Below are the code and all the weights of a small trained network. Each question names an input and a target symbol and asks about switching units off, where a switched-off unit gives its printed mean instead of its output.

import numpy as np


def w(rows, s, z=0):
    codes = np.array(rows[::2]) - 128.0
    scale = np.full(codes.shape[1], s)
    scale[-1] = z or s
    return codes * scale


def f(y):
    return y / 2 * (1 + np.tanh(0.7978845608 * (y + 0.044715 * y**3)))


def softmax(a):
    e = np.exp(a - a.max(-1, keepdims=True))
    return e / e.sum(-1, keepdims=True)


def log_softmax(a):
    a = a - a.max(-1, keepdims=True)
    return a - np.log(np.exp(a).sum(-1, keepdims=True))


def net(x, mask):
    ids = ['δζθλστφ'.index(c) for c in x.split()]
    T = len(ids)
    res = E[ids] + P[:T]
    u = 0
    for l in range(2):
        q, k, v = (res @ M[l].T for M in (Q, K, V))
        z = softmax(np.where(np.tri(T) > 0, q @ k.T / 4**0.5, -1e9)) @ v
        res = res + np.where(mask[u], z, O[l][:, -1]) @ O[l][:, :-1]
        u += 1
        y = f(res @ A[l][:, :-1].T + A[l][:, -1])
        res = res + np.where(mask[u : u + 8], y, B[l][:, -1]) @ B[l][:, :-1]
        u += 8
    return log_softmax(res[-1] @ U[:, :-1].T + U[:, -1])


Q, K, V, O, A, B = {}, {}, {}, {}, {}, {}
E = w([
[124,14,138],'δ',
[140,58,116],'ζ',
[161,110,71],'θ',
[147,78,90],'λ',
[135,157,238],'σ',
[254,142,123],'τ',
[81,209,29],'φ',
],0.015)
P = w([
[96,2,103],'0',
[116,45,87],'1',
[134,99,90],'2',
[144,126,94],'3',
[154,145,90],'4',
[162,151,74],'5',
],0.0087)
Q[0] = w([
[236,108,223],'L0H0',
[150,73,129],'L0H0',
[10,115,124],'L0H0',
[51,254,227],'L0H0',
],0.01)
K[0] = w([
[250,81,164],'L0H0',
[131,203,155],'L0H0',
[97,85,71],'L0H0',
[117,34,130],'L0H0',
],0.015)
V[0] = w([
[226,157,254],'L0H0',
[162,82,83],'L0H0',
[94,21,209],'L0H0',
[203,62,176],'L0H0',
],0.0074)
O[0] = w([
[255,99,133,160],'L0H0',
[15,43,232,219],'L0H0',
[180,200,150,176],'L0H0',
[239,181,35,252],'L0H0',
],0.0045,0.0039)
A[0] = w([
[128,136,15,252],'L0N0',
[145,87,26,172],'L0N1',
[173,132,192,254],'L0N2',
[218,53,173,251],'L0N3',
[252,68,138,153],'L0N4',
[125,225,72,254],'L0N5',
[154,129,254,51],'L0N6',
[142,81,181,83],'L0N7',
],0.007,0.00076)
B[0] = w([
[93,58,126,167],'L0N0',
[128,40,140,186],'L0N1',
[100,255,107,171],'L0N2',
[142,233,30,234],'L0N3',
[87,195,44,255],'L0N4',
[41,34,29,134],'L0N5',
[183,146,167,165],'L0N6',
[169,191,110,145],'L0N7',
],0.0065,0.0072)
Q[1] = w([
[239,32,124],'L1H0',
[119,231,124],'L1H0',
[67,196,254],'L1H0',
[188,76,175],'L1H0',
],0.008)
K[1] = w([
[135,103,75],'L1H0',
[200,118,255],'L1H0',
[163,67,206],'L1H0',
[170,175,200],'L1H0',
],0.01)
V[1] = w([
[2,72,211],'L1H0',
[104,61,196],'L1H0',
[172,190,68],'L1H0',
[14,204,98],'L1H0',
],0.0083)
O[1] = w([
[85,38,78,5],'L1H0',
[192,53,145,38],'L1H0',
[50,96,107,214],'L1H0',
[77,255,163,157],'L1H0',
],0.0083,0.013)
A[1] = w([
[203,165,171,148],'L1N0',
[191,144,100,89],'L1N1',
[105,165,104,33],'L1N2',
[80,143,112,92],'L1N3',
[133,88,176,1],'L1N4',
[153,122,59,99],'L1N5',
[119,46,125,118],'L1N6',
[250,157,99,120],'L1N7',
],0.015,0.0034)
B[1] = w([
[32,34,105,242],'L1N0',
[101,114,109,186],'L1N1',
[161,87,148,250],'L1N2',
[190,160,162,201],'L1N3',
[151,132,101,129],'L1N4',
[99,156,45,172],'L1N5',
[215,75,255,166],'L1N6',
[109,78,80,244],'L1N7',
],0.0081,0.013)
U = w([
[108,80,113,26],'δ',
[106,91,116,21],'ζ',
[135,170,155,185],'θ',
[105,90,117,3],'λ',
[2,78,153,207],'σ',
[115,94,61,106],'τ',
[123,84,116,134],'φ',
],0.0093,0.0029)

Each question gives the input, a string of symbols that net reads in full, and the target symbol t.
The units are the heads (4 rows each of Q, K, V and O) and the neurons (one row each of A and B). Each row of codes is followed by its name. A weight is (code - 128) times the scale printed after its matrix; where a second scale follows, it is the last column's (O, A, B and U).
mask holds one flag per unit, layer by layer, with each layer's heads first. A switched-off unit (its flag False) gives its mean, the last column of its rows in O or B, instead of its output. The means were averaged over made-up inputs and are rounded, as every weight is.
A unit's drop is (log p(t) with every unit on - log p(t) with that unit switched off) / (log p(t) with every unit on - log p(t) with every unit switched off).
The circuit of an input: a set's keep is (log p(t) with only the set's units on - log p(t) with every unit switched off) / (log p(t) with every unit on - log p(t) with every unit switched off). Starting from the 12 units with the biggest drops (on a tie, the unit counted first), units are removed one at a time, each time the one whose removal leaves the highest keep (on an exact tie, the one counted first), for as long as the keep stays at least 0.8.
units of the circuit, in order: the units of the circuit, biggest drop first
k most important neurons: the k neurons with the biggest drops, biggest first
k most important neurons of layer l: the k neurons of layer l with the biggest drops, biggest first
drop of u: that unit's drop, to one decimal
input τ σ ζ, target θ: units of the circuit, in order	(L1N0 L1N7)
input σ λ σ σ τ, target τ: 2 most important neurons	(L1N7 L1N5)
input σ φ λ δ θ, target σ: 2 most important neurons	(L0N3 L1N2)
input λ θ λ ζ, target φ: 3 most important neurons	(L0N4 L0N3 L1N6)
input δ λ λ, target φ: 2 most important neurons	(L1N6 L0N4)
input τ δ θ, target θ: units of the circuit, in order	(L1N0 L0H0 L1N7)
input φ τ ζ τ θ ζ, target θ: 3 most important neurons	(L0N4 L1N0 L0N3)
input λ θ σ φ ζ φ, target σ: 2 most important neurons	(L0N3 L0N5)
input ζ σ τ ζ θ, target θ: 2 most important neurons	(L0N4 L0N3)
input φ σ τ τ σ λ, target θ: 4 most important neurons	(L0N4 L0N3 L1N0 L1N7)
input λ ζ δ, target φ: 3 most important neurons of layer 0	(L0N4 L0N2 L0N3)
input σ σ σ τ λ, target θ: drop of L1N0	0.2
input τ λ λ φ λ, target σ: drop of L1N6	0.0
input σ λ δ τ δ, target θ: drop of L0N4	0.8
